Below is a small trained network, with its code and all its weights. Each question gives an input and a class and asks what happens when units are switched off, that is, made to give their printed mean instead of their output.

import numpy as np


def w(rows, s, z=0):
    codes = np.array(rows[::2]) - 128.0
    scale = np.full(codes.shape[1], s)
    scale[-1] = z or s
    return codes * scale


def norm(h):
    return h / np.sqrt((h * h).mean(-1, keepdims=True) + 1e-5)


def f(y):
    return y / 2 * (1 + np.tanh(0.7978845608 * (y + 0.044715 * y**3)))


def log_softmax(a):
    a = a - a.max(-1, keepdims=True)
    return a - np.log(np.exp(a).sum(-1, keepdims=True))


def net(x, mask):
    res = np.array(x, float).reshape(1, 5) / 4 @ E
    u = 0
    for l in range(2):
        y = f(norm(res) @ A[l][:, :-1].T + A[l][:, -1])
        res = res + np.where(mask[u : u + 11], y, B[l][:, -1]) @ B[l][:, :-1]
        u += 11
    return log_softmax(norm(res)[-1] @ U[:, :-1].T + U[:, -1])


A, B = {}, {}
E = w([
[96,189,8,172],'x0',
[137,67,101,54],'x1',
[197,172,43,216],'x2',
[1,104,192,147],'x3',
[143,44,134,198],'x4',
],0.0048)
A[0] = w([
[226,222,145,147,68],'L0N0',
[203,117,69,116,64],'L0N1',
[127,172,161,106,99],'L0N2',
[115,64,62,130,2],'L0N3',
[137,135,96,44,136],'L0N4',
[105,154,96,204,121],'L0N5',
[178,11,133,131,124],'L0N6',
[109,73,195,112,88],'L0N7',
[162,132,147,121,148],'L0N8',
[126,17,49,205,54],'L0N9',
[100,78,154,90,95],'L0N10',
],0.011,0.0026)
B[0] = w([
[76,27,23,80,245],'L0N0',
[94,78,152,55,226],'L0N1',
[149,64,78,115,151],'L0N2',
[194,111,149,144,145],'L0N3',
[194,193,162,94,218],'L0N4',
[61,190,156,151,210],'L0N5',
[247,148,178,114,255],'L0N6',
[60,114,158,63,228],'L0N7',
[148,115,132,98,160],'L0N8',
[222,63,171,233,243],'L0N9',
[101,67,155,120,191],'L0N10',
],0.014,0.0037)
A[1] = w([
[102,168,104,221,3],'L1N0',
[118,157,71,170,50],'L1N1',
[126,117,188,91,83],'L1N2',
[207,120,129,127,19],'L1N3',
[136,103,35,87,18],'L1N4',
[91,146,102,69,138],'L1N5',
[163,171,126,87,65],'L1N6',
[177,201,127,84,78],'L1N7',
[107,84,170,83,66],'L1N8',
[105,108,112,152,123],'L1N9',
[57,184,112,247,20],'L1N10',
],0.014,0.0022)
B[1] = w([
[55,166,159,156,189],'L1N0',
[108,94,168,98,148],'L1N1',
[53,109,122,102,240],'L1N2',
[218,110,173,145,205],'L1N3',
[93,76,15,97,240],'L1N4',
[186,101,134,198,243],'L1N5',
[142,191,108,117,170],'L1N6',
[137,230,90,116,185],'L1N7',
[54,155,160,111,255],'L1N8',
[152,160,149,115,141],'L1N9',
[102,173,71,253,243],'L1N10',
],0.017,0.0042)
U = w([
[170,242,94,101,37],'0',
[185,166,203,31,105],'1',
[231,64,207,186,160],'2',
[174,66,109,98,1],'3',
[19,105,232,77,190],'4',
[73,164,125,248,192],'5',
[117,65,49,105,216],'6',
],0.014,0.0038)

Each question gives the input, the list of numbers given to net, and the class t.
The units are the neurons (one row each of A and B). Each row of codes is followed by its name. A weight is (code - 128) times the scale printed after its matrix; where a second scale follows, it is the last column's (A, B and U).
mask holds one flag per neuron, layer by layer. A switched-off neuron (its flag False) gives its mean, the last column of its row in B, instead of its output. The means were averaged over made-up inputs and are rounded, as every weight is.
A unit's drop is (log p(t) with every unit on - log p(t) with that unit switched off) / (log p(t) with every unit on - log p(t) with every unit switched off).
The circuit of an input: a set's keep is (log p(t) with only the set's units on - log p(t) with every unit switched off) / (log p(t) with every unit on - log p(t) with every unit switched off). Starting from the 12 units with the biggest drops (on a tie, the unit counted first), units are removed one at a time, each time the one whose removal leaves the highest keep (on an exact tie, the one counted first), for as long as the keep stays at least 0.8.
units of the circuit, in order: the units of the circuit, biggest drop first
k most important neurons: the k neurons with the biggest drops, biggest first
top k neurons in layer l: the k neurons of layer l with the biggest drops, biggest first
drop of u: that unit's drop, to one decimal
input [2,7,1,-6,5], class 2: units of the circuit, in order -> L0N9
input [-4,-4,-5,-8,7], class 1: units of the circuit, in order -> L0N6, L1N5
input [-7,-2,2,-6,3], class 3: top 4 neurons in layer 0 -> L0N0, L0N6, L0N9, L0N4
input [-7,-6,6,5,-5], class 6: 2 most important neurons -> L0N0, L0N2
input [-7,-7,-8,-8,4], class 4: top 2 neurons in layer 1 -> L1N2, L1N8
input [2,7,-7,-2,-8], class 0: 2 most important neurons -> L0N4, L1N7
input [3,0,-8,-3,-4], class 0: 2 most important neurons -> L0N4, L1N7
input [6,-5,-7,-8,-7], class 6: 2 most important neurons -> L0N0, L1N4
input [3,2,-5,-6,-1], class 1: 2 most important neurons -> L0N4, L1N10
input [7,-1,0,-6,-6], class 6: top 2 neurons in layer 0 -> L0N0, L0N6
input [1,-5,-1,-1,7], class 2: top 2 neurons in layer 0 -> L0N9, L0N6
input [-8,6,4,-8,2], class 1: top 3 neurons in layer 0 -> L0N6, L0N1, L0N9
input [5,-5,7,-5,1], class 6: top 2 neurons in layer 0 -> L0N0, L0N1
input [-1,-7,-4,-8,-6], class 6: units of the circuit, in order -> L0N0
input [-3,8,6,6,-6], class 0: top 2 neurons in layer 0 -> L0N4, L0N1
input [2,3,7,6,8], class 2: drop of L0N5 -> -0.1
input [-7,-8,8,-4,-1], class 6: drop of L1N10 -> 0.0
input [4,8,0,-5,7], class 2: drop of L0N9 -> 0.1
